Two labels a row
-1.041; -0.660; -0.397; 1.026; 0.330; -0.531; 3.087; -0.282; -2.116; -0.115; -0.077; 1.385; 1.372; -0.065; 1.103; -0.068; -1.405; -0.451; -1.796; -0.056; 0.019; 2.755; 0.303; -0.051; 1.646; 1.438; -0.110; -1.347; 1.290; 0.316; -0.842; -1.358; 1.730; -2.028; -0.847; -0.408; -1.220; 1.756; -2.059; -1.152; 0.143; -0.504; 1.897; 2.382; -1.708; -1.745; -0.033; -1.686; 0.030; 0.582; 1.614; 2.046; 0.381; 0.295; 0.640; -0.256; -0.045; 0.684; -2.938; -0.564; -1.811; -0.942; 0.326; -0.488; -0.639; -2.041; 1.225; 0.525; 0.554; -1.089; -0.846 => <97> & A
0.663; 1.438; 0.835; 0.096; -0.430; 2.363; -2.572; 0.959; 1.178; 1.620; 0.491; 0.024; 0.363; 0.800; -1.152; 1.059; 1.598; -1.771; 0.063; -2.482; -2.385; -1.487; 1.347; -1.249; -0.849; -2.521; -0.738; 0.606; -2.518; 2.199; 1.887; 0.141; -0.388; 0.172; -0.044; -0.663; -1.662; 1.404; -0.808; -1.732; -1.813; 0.573; 0.635; -1.776; 1.118; 2.076; -2.874; -1.535; -0.600; 2.104; -0.005; -1.270; -3.802; 1.194; 0.559; -1.015; -1.249; 0.435; -1.743; -0.408; -2.362; 0.002; -1.797; -1.152; -0.315; 1.831; 1.071; 2.834; 2.492; 0.280; 1.764 => <92> & F
-0.985; -1.130; 0.225; 1.400; 0.921; -1.328; 2.369; 0.853; -2.638; 1.231; -0.234; 1.890; 0.865; -0.219; 1.060; 0.123; -1.363; 0.861; -2.328; -0.646; -0.449; 2.620; 1.406; -0.390; 0.724; 0.041; -0.295; 0.597; 0.828; 1.341; -1.736; -0.996; 0.180; -1.883; 0.488; 0.107; -1.072; 2.108; -1.954; -0.688; 0.062; 0.153; 2.527; 3.952; -2.101; -1.927; 0.583; -0.769; -0.159; 0.804; 0.599; 1.422; -0.701; 0.321; 0.216; -0.352; 1.458; 1.378; -0.967; -1.633; -0.488; -0.981; 1.255; 0.809; -0.726; -1.700; 0.825; -0.021; -0.808; -1.812; -0.603 => <97> & A
-1.907; -2.186; -0.953; 0.290; -1.973; -1.543; 1.344; -0.476; -1.953; 1.434; 1.106; 3.048; 0.309; -0.767; 1.352; -1.109; -1.401; 1.682; -1.978; 0.208; 0.453; 2.181; 2.307; 0.354; 0.923; 0.884; -1.080; 3.355; 1.231; 2.158; -2.124; 0.086; -3.697; -0.377; 0.556; 1.162; -0.163; 0.545; -1.998; 2.093; 0.313; -0.403; 3.091; 5.360; -1.418; -1.153; 0.965; 2.973; 0.323; 2.467; -0.221; 0.553; 0.987; -0.836; -0.043; 0.134; 1.374; 1.162; -0.015; -1.663; 0.715; 0.546; 0.037; 0.483; -2.627; 0.284; -1.315; -1.560; -1.577; -0.786; -0.996 => <86> & A
0.659; -2.901; -1.243; 0.615; -7.805; 0.097; -0.329; -0.478; -1.470; 0.541; 0.316; 1.395; 1.713; -1.422; -0.086; -2.751; 0.068; 0.149; -3.638; 1.156; -0.042; 0.187; -1.625; 0.083; -0.014; -0.033; -3.203; -2.556; 2.273; 0.705; 0.708; -0.569; 1.668; -1.673; -0.942; -1.905; -1.824; 1.504; -1.525; 1.529; 2.719; -1.141; 0.911; 0.681; -0.008; 1.232; 0.136; 1.268; 0.796; 2.015; 0.784; 1.921; 4.557; 2.067; -0.581; 0.824; -1.432; 2.931; -0.285; 1.511; -0.848; 0.801; 0.238; -1.303; -2.188; 0.492; 0.351; 0.586; 0.782; 0.933; -0.615 => <87> & A
-1.875; -1.792; -0.770; 0.907; -1.027; -1.546; 0.815; -0.117; -1.519; -0.338; 1.286; 3.023; 0.256; -0.433; 1.577; -0.870; -0.531; 1.105; -1.659; 0.312; -0.448; 0.911; 2.524; 0.261; 1.421; 0.217; -1.649; 1.485; 1.220; 1.689; -1.412; -0.602; -2.770; -0.081; 1.927; 0.385; 1.067; 0.232; -2.301; 1.124; 0.038; -0.840; 0.298; 3.224; -1.633; -0.540; 0.138; 1.630; -0.273; 3.026; -0.074; 0.295; 0.347; 1.143; 1.134; 0.246; 1.360; 0.419; 0.156; -1.661; 1.837; -0.807; -0.644; 0.308; -0.717; 0.152; -1.685; -1.347; -0.113; -0.823; -1.298 => <86> & A
-1.506; -0.628; 1.475; 1.540; -0.110; 0.715; 0.965; 1.055; -2.522; 0.887; 0.522; 2.906; 2.572; -1.671; 0.574; 0.523; -0.840; -1.082; -2.455; -0.194; -2.060; 0.956; -0.074; -2.550; 1.522; -0.952; -2.062; -0.911; -0.061; 2.564; -1.143; -1.917; 1.463; -4.193; 0.762; -1.653; -2.409; 4.874; -1.485; -1.805; 1.160; -0.588; 0.942; 3.788; -0.801; -0.774; -1.334; -1.142; -1.683; 2.475; 1.320; 2.730; -2.891; 2.623; -1.113; -1.834; -0.115; 1.408; -1.585; -0.242; -0.191; -1.483; 0.476; 0.325; -1.379; -1.596; 3.507; 0.223; 0.626; -1.008; -0.142 => <92> & A
-0.565; -0.029; -0.789; -0.034; -2.464; 1.328; -0.401; 0.901; -1.821; 0.991; 0.818; 2.117; 2.171; -2.205; 0.336; 1.479; -0.685; -1.317; -0.692; 0.447; -2.136; 2.225; -0.530; 1.290; -1.840; 1.750; -3.299; -0.903; -0.479; 1.871; -0.663; -0.406; -0.145; -2.547; 0.202; -1.383; -3.268; 3.600; -1.718; -2.985; 2.612; -1.325; 0.051; 0.749; 0.450; 0.266; 0.181; -1.108; -3.170; 3.473; 1.852; 2.158; -1.952; 2.502; -1.407; -1.844; -0.028; 1.381; -3.908; 1.817; 0.041; -0.906; -2.164; -1.359; -1.629; -0.978; 2.954; 1.739; 0.621; -1.198; 0.245 => <92> & Z
-1.039; -1.400; 0.675; 1.016; -0.122; -0.650; 2.716; 0.948; -2.571; 0.959; -0.316; 2.363; 1.571; -0.126; 1.137; -0.439; -2.268; 1.729; -2.205; 1.294; -0.223; 2.848; 1.121; -0.891; 0.717; 0.561; -0.259; 0.215; 1.091; 1.758; -2.889; -0.834; 0.102; 1.075; -1.226; 0.374; -1.481; 2.491; -1.842; -0.207; 0.501; -0.600; 3.421; 5.487; -1.578; -2.314; 1.223; 1.478; 0.145; 0.457; 1.199; 2.187; -0.172; -1.737; -1.538; -0.547; 0.574; 1.372; -1.402; -1.149; -1.173; -0.366; 1.588; 0.321; -1.444; -1.216; 0.822; -0.631; -2.080; -0.802; -0.626 => <97> & A
0.307; -0.054; 1.486; 0.034; 0.426; 2.250; -2.464; 1.844; 0.208; 2.914; -0.493; 0.544; 0.553; 0.419; -1.090; 0.824; 1.799; -1.208; -1.526; -2.688; -1.730; -2.343; 1.927; -2.421; -0.283; -4.618; -1.171; 1.568; -1.480; 2.719; 2.202; -0.964; -0.244; -1.167; 2.160; -0.925; -1.579; 1.716; -0.576; -0.740; -2.228; 1.189; 0.498; 0.113; -0.204; 1.903; -3.138; -2.361; 0.989; 2.673; -0.826; -1.648; -3.010; 3.243; 0.497; -0.252; -0.250; 1.036; 1.093; -0.588; -1.929; -0.688; -0.144; -0.245; -0.376; 1.351; 1.088; 2.039; 2.611; -0.447; 1.709 => <92> & F
-0.616; -0.956; 0.543; 0.778; -0.091; 0.631; 1.405; 1.601; -2.089; 1.400; 0.394; 3.036; 1.414; -0.647; 0.420; 0.020; -1.411; 0.557; -2.489; -0.671; -0.736; 1.756; 1.406; -0.875; -0.939; -0.028; -0.653; 1.311; 0.305; 2.001; -1.866; -1.187; -1.390; -1.573; 0.223; 0.567; -1.431; 2.645; -2.102; 0.033; 0.875; 0.043; 2.238; 4.574; -1.678; -0.506; 0.862; 0.004; -0.357; 0.977; 0.910; 0.981; -1.143; -0.239; -1.613; -0.623; 1.177; 1.658; -0.993; -0.424; -0.820; 0.045; 1.742; 0.165; -1.218; -0.723; 0.953; 0.387; -1.340; -1.257; 0.181 => <97> & A
